Here is a tiny trained network, its code and every weight. The questions are about switching its units off for an input and a target symbol, where a switched-off unit gives its printed mean instead of its output.

import numpy as np


def w(rows, s, z=0):
    codes = np.array(rows[::2]) - 128.0
    scale = np.full(codes.shape[1], s)
    scale[-1] = z or s
    return codes * scale


def f(y):
    return y / 2 * (1 + np.tanh(0.7978845608 * (y + 0.044715 * y**3)))


def softmax(a):
    e = np.exp(a - a.max(-1, keepdims=True))
    return e / e.sum(-1, keepdims=True)


def log_softmax(a):
    a = a - a.max(-1, keepdims=True)
    return a - np.log(np.exp(a).sum(-1, keepdims=True))


def net(x, mask):
    ids = ['αβδεζηθλμξπσφψω'.index(c) for c in x.split()]
    T = len(ids)
    res = E[ids] + P[:T]
    q, k, v = (res @ M[0].T for M in (Q, K, V))
    z = softmax(np.where(np.tri(T) > 0, q @ k.T / 3**0.5, -1e9)) @ v
    res = res + np.where(mask[0], z, O[0][:, -1]) @ O[0][:, :-1]
    y = f(res @ A[0][:, :-1].T + A[0][:, -1])
    res = res + np.where(mask[1:9], y, B[0][:, -1]) @ B[0][:, :-1]
    return log_softmax(res[-1] @ U[:, :-1].T + U[:, -1])


Q, K, V, O, A, B = {}, {}, {}, {}, {}, {}
E = w([
[135,94,124,139,107],'α',
[95,107,160,157,97],'β',
[103,121,120,126,138],'δ',
[64,126,151,155,102],'ε',
[114,83,152,132,141],'ζ',
[42,81,74,106,128],'η',
[174,35,65,102,85],'θ',
[187,155,81,251,93],'λ',
[107,64,84,63,152],'μ',
[88,141,194,107,147],'ξ',
[174,123,131,212,141],'π',
[77,186,206,84,156],'σ',
[152,174,155,68,113],'φ',
[192,53,132,93,125],'ψ',
[155,64,161,77,198],'ω',
],0.026)
P = w([
[3,124,66,199,109],'0',
[142,169,114,180,137],'1',
[153,152,166,119,111],'2',
[110,141,119,100,96],'3',
[131,111,72,96,58],'4',
[156,204,167,159,126],'5',
[160,68,95,112,69],'6',
[144,135,112,110,91],'7',
[121,91,76,95,59],'8',
],0.005)
Q[0] = w([
[238,159,96,178,186],'head 0',
[253,150,114,200,10],'head 0',
[98,106,102,68,174],'head 0',
],0.005)
K[0] = w([
[3,183,134,230,134],'head 0',
[184,187,235,105,10],'head 0',
[122,13,161,111,67],'head 0',
],0.0043)
V[0] = w([
[90,168,94,39,153],'head 0',
[186,126,138,107,169],'head 0',
[61,7,154,133,212],'head 0',
],0.012)
O[0] = w([
[139,255,165,80,128,51],'head 0',
[254,8,183,46,128,2],'head 0',
[214,158,117,140,244,219],'head 0',
],0.0088,0.0042)
A[0] = w([
[114,151,246,135,177,218],'neuron 0',
[108,110,179,161,136,48],'neuron 1',
[86,113,114,176,144,58],'neuron 2',
[162,173,111,124,86,211],'neuron 3',
[124,144,170,63,142,60],'neuron 4',
[129,147,121,158,108,120],'neuron 5',
[104,156,185,142,143,53],'neuron 6',
[126,119,105,78,152,254],'neuron 7',
],0.013,0.0037)
B[0] = w([
[122,119,154,41,122,231],'neuron 0',
[174,129,89,101,150,164],'neuron 1',
[131,112,125,166,130,254],'neuron 2',
[71,22,179,126,141,162],'neuron 3',
[116,115,65,182,126,160],'neuron 4',
[193,88,124,25,94,180],'neuron 5',
[120,169,81,125,107,172],'neuron 6',
[138,156,186,145,6,171],'neuron 7',
],0.011,0.0077)
U = w([
[71,58,108,116,140,125],'α',
[175,188,147,143,76,145],'β',
[158,105,207,111,117,155],'δ',
[78,121,248,140,66,175],'ε',
[122,137,110,106,123,19],'ζ',
[82,197,148,196,103,167],'η',
[133,165,147,142,107,35],'θ',
[126,103,122,148,159,101],'λ',
[107,101,124,126,150,1],'μ',
[97,143,125,96,119,172],'ξ',
[82,97,160,139,221,233],'π',
[111,128,128,105,143,119],'σ',
[99,108,122,116,135,6],'φ',
[137,109,164,118,114,137],'ψ',
[137,107,73,86,135,173],'ω',
],0.011,0.0055)

Each question gives the input, a string of symbols that net reads in full, and the target symbol t.
The units are the heads (3 rows each of Q, K, V and O) and the neurons (one row each of A and B). Each row of codes is followed by its name. A weight is (code - 128) times the scale printed after its matrix; where a second scale follows, it is the last column's (O, A, B and U).
mask holds one flag per unit, heads first, then neurons. A switched-off unit (its flag False) gives its mean, the last column of its rows in O or B, instead of its output. The means were averaged over made-up inputs and are rounded, as every weight is.
A unit's drop is (log p(t) with every unit on - log p(t) with that unit switched off) / (log p(t) with every unit on - log p(t) with every unit switched off).
The circuit of an input: a set's keep is (log p(t) with only the set's units on - log p(t) with every unit switched off) / (log p(t) with every unit on - log p(t) with every unit switched off). Starting from all 9 units, units are removed one at a time, each time the one whose removal leaves the highest keep (on an exact tie, the one counted first), for as long as the keep stays at least 0.8.
circuit, biggest first: the units of the circuit, biggest drop first
most important unit: the unit with the biggest drop
top k neurons: the k neurons with the biggest drops, biggest first
drop when u is switched off: that unit's drop, to one decimal
input ζ σ φ δ θ, target ε: circuit, biggest first => [head 0; neuron 7; neuron 3]
input σ ε ε π ε δ φ, target ε: circuit, biggest first => [neuron 3; head 0]
input α φ μ ε η, target η: circuit, biggest first => [neuron 7; neuron 5; head 0]
input ε σ β μ α σ, target ξ: circuit, biggest first => [neuron 0; neuron 6; head 0]
input σ ε λ ε ε λ ε, target α: circuit, biggest first => [head 0; neuron 7]
input ε ζ ε θ ζ σ, target ξ: circuit, biggest first => [neuron 0; neuron 6]
input ε φ ω λ ζ ε λ, target α: most important unit => neuron 3
input ω ζ θ, target δ: circuit, biggest first => [head 0; neuron 7]
input ω ζ σ, target δ: top 2 neurons => [neuron 0; neuron 7]
input ζ ε ε ε ζ, target π: top 2 neurons => [neuron 5; neuron 6]
input λ θ ε λ, target α: circuit, biggest first => [head 0; neuron 5]
input ζ ζ ε, target π: top 2 neurons => [neuron 7; neuron 5]
input ζ θ ζ α ε ε μ λ μ, target β: top 3 neurons => [neuron 7; neuron 3; neuron 0]
input ε ζ ζ μ, target β: top neuron => [neuron 7]
input ε α ε λ ε ζ ζ φ φ, target ε: top 3 neurons => [neuron 3; neuron 7; neuron 1]
input ζ ε ζ ε, target π: drop when neuron 7 is switched off => 0.3
input α ω ε, target δ: drop when neuron 0 is switched off => 0.2
input θ δ λ ε ω, target δ: drop when neuron 3 is switched off => 0.0
